Here is a tiny trained network, its code and every weight. The questions are about switching its units off for an input and a target symbol, where a switched-off unit gives its printed mean instead of its output.

import numpy as np


def w(rows, s, z=0):
    codes = np.array(rows[::2]) - 128.0
    scale = np.full(codes.shape[1], s)
    scale[-1] = z or s
    return codes * scale


def norm(h):
    return h / np.sqrt((h * h).mean(-1, keepdims=True) + 1e-5)


def f(y):
    return y / 2 * (1 + np.tanh(0.7978845608 * (y + 0.044715 * y**3)))


def softmax(a):
    e = np.exp(a - a.max(-1, keepdims=True))
    return e / e.sum(-1, keepdims=True)


def log_softmax(a):
    a = a - a.max(-1, keepdims=True)
    return a - np.log(np.exp(a).sum(-1, keepdims=True))


def net(x, mask):
    ids = ['βζπτψω'.index(c) for c in x.split()]
    T = len(ids)
    res = E[ids] + P[:T]
    r = norm(res)
    for j in range(2):
        rows = slice(2 * j, 2 * j + 2)
        q, k, v = (r @ M[0][rows].T for M in (Q, K, V))
        z = softmax(np.where(np.tri(T) > 0, q @ k.T / 2**0.5, -1e9)) @ v
        o = O[0][rows]
        res = res + np.where(mask[j], z, o[:, -1]) @ o[:, :-1]
    y = f(norm(res) @ A[0][:, :-1].T + A[0][:, -1])
    res = res + np.where(mask[2:18], y, B[0][:, -1]) @ B[0][:, :-1]
    return log_softmax(norm(res)[-1] @ U[:, :-1].T + U[:, -1])


Q, K, V, O, A, B = {}, {}, {}, {}, {}, {}
E = w([
[209,173,183,133,140,112],'β',
[154,183,75,120,53,127],'ζ',
[28,163,239,141,152,129],'π',
[145,101,91,190,132,26],'τ',
[192,90,157,37,38,119],'ψ',
[185,33,186,134,207,247],'ω',
],0.014)
P = w([
[125,131,177,143,2,140],'0',
[155,132,122,165,60,134],'1',
[135,117,119,167,87,114],'2',
[114,121,107,165,124,91],'3',
[91,111,115,159,127,84],'4',
[68,101,120,162,132,84],'5',
],0.0095)
Q[0] = w([
[162,220,167,175,79,42],'h0',
[167,129,140,234,2,8],'h0',
[175,196,141,134,157,214],'h1',
[172,130,171,203,113,38],'h1',
],0.0077)
K[0] = w([
[40,142,58,117,160,127],'h0',
[11,160,143,161,254,161],'h0',
[193,88,88,180,56,169],'h1',
[111,52,122,51,151,172],'h1',
],0.0083)
V[0] = w([
[163,65,126,105,167,195],'h0',
[197,205,189,51,128,148],'h0',
[90,169,187,121,84,97],'h1',
[2,217,162,242,119,169],'h1',
],0.0079)
O[0] = w([
[152,85,123,151,183,143,12],'h0',
[26,116,125,138,150,153,180],'h0',
[83,129,126,89,201,94,252],'h1',
[151,162,75,156,244,99,174],'h1',
],0.011,0.0042)
A[0] = w([
[220,2,90,162,119,221,122],'n0',
[139,193,147,172,85,58,143],'n1',
[69,178,51,174,124,86,77],'n2',
[140,58,161,124,11,130,1],'n3',
[198,42,84,103,143,206,125],'n4',
[184,165,70,150,94,59,123],'n5',
[104,140,54,150,50,116,72],'n6',
[137,162,55,152,240,78,100],'n7',
[84,50,73,194,206,127,99],'n8',
[189,112,120,80,83,92,38],'n9',
[186,178,116,139,80,173,85],'n10',
[150,189,209,115,64,145,34],'n11',
[23,85,185,98,187,172,130],'n12',
[135,122,221,185,102,98,116],'n13',
[187,64,94,79,71,100,137],'n14',
[120,97,108,105,206,70,206],'n15',
],0.0099,0.0068)
B[0] = w([
[181,116,145,186,167,251,190],'n0',
[132,90,95,86,167,175,255],'n1',
[131,98,78,83,208,135,184],'n2',
[57,36,188,98,112,159,171],'n3',
[217,75,102,168,165,234,157],'n4',
[99,148,145,174,119,148,219],'n5',
[130,105,163,69,164,148,159],'n6',
[98,95,139,158,59,119,224],'n7',
[181,71,61,153,64,99,164],'n8',
[180,161,143,142,97,118,144],'n9',
[179,101,173,174,93,95,142],'n10',
[130,63,110,104,155,63,162],'n11',
[168,184,131,187,72,171,238],'n12',
[79,149,147,91,151,131,187],'n13',
[173,200,109,133,123,112,183],'n14',
[177,105,143,96,82,138,223],'n15',
],0.011,0.007)
U = w([
[244,163,113,101,148,70,149],'β',
[47,215,195,170,216,154,172],'ζ',
[118,34,71,197,181,78,115],'π',
[68,17,173,61,27,154,1],'τ',
[76,99,65,54,253,186,188],'ψ',
[217,28,126,183,161,244,154],'ω',
],0.0076,0.0033)

Each question gives the input, a string of symbols that net reads in full, and the target symbol t.
The units are the heads (2 rows each of Q, K, V and O) and the neurons (one row each of A and B). Each row of codes is followed by its name. A weight is (code - 128) times the scale printed after its matrix; where a second scale follows, it is the last column's (O, A, B and U).
mask holds one flag per unit, heads first, then neurons. A switched-off unit (its flag False) gives its mean, the last column of its rows in O or B, instead of its output. The means were averaged over made-up inputs and are rounded, as every weight is.
A unit's drop is (log p(t) with every unit on - log p(t) with that unit switched off) / (log p(t) with every unit on - log p(t) with every unit switched off).
The circuit of an input: a set's keep is (log p(t) with only the set's units on - log p(t) with every unit switched off) / (log p(t) with every unit on - log p(t) with every unit switched off). Starting from the 12 units with the biggest drops (on a tie, the unit counted first), units are removed one at a time, each time the one whose removal leaves the highest keep (on an exact tie, the one counted first), for as long as the keep stays at least 0.8.
circuit, biggest first: the units of the circuit, biggest drop first
unit that matters most: the unit with the biggest drop
top k neurons: the k neurons with the biggest drops, biggest first
which heads matter: for each layer, one digit per head in row order, 1 if its drop is at least 0.15 and else 0, layers parted by /
drop of u: that unit's drop, to one decimal
input τ ζ ω π ψ, target β: which heads matter : 10
input ζ ψ τ, target τ: which heads matter : 01
input β τ ζ π π, target π: circuit, biggest first : [h1 n7 n8]
input ζ ζ ω τ, target ω: circuit, biggest first : [h0 h1 n0]
input ψ β β τ β β, target β: top neuron : [n14]
input τ π β π ζ, target π: circuit, biggest first : [h1 n7]
input τ ζ ζ, target β: top 2 neurons : [n10 n0]
input π π π β π, target π: circuit, biggest first : [h1 n8 n7]
input β β ω β ω ψ, target ω: top 3 neurons : [n0 n4 n14]
input ψ β β β, target ζ: top 2 neurons : [n15 n8]
input β π β β, target τ: top 2 neurons : [n7 n15]
input ζ ω ζ τ, target ω: top 3 neurons : [n1 n3 n0]
input β β β, target ζ: drop of h1 : 0.2
input β ζ ζ β, target ψ: unit that matters most : n1
input ζ ζ ζ ψ ζ, target τ: drop of n8 : -0.1
input ζ ζ ψ ζ, target τ: drop of h0 : 0.3
input β β ψ τ, target τ: drop of n14 : -0.1
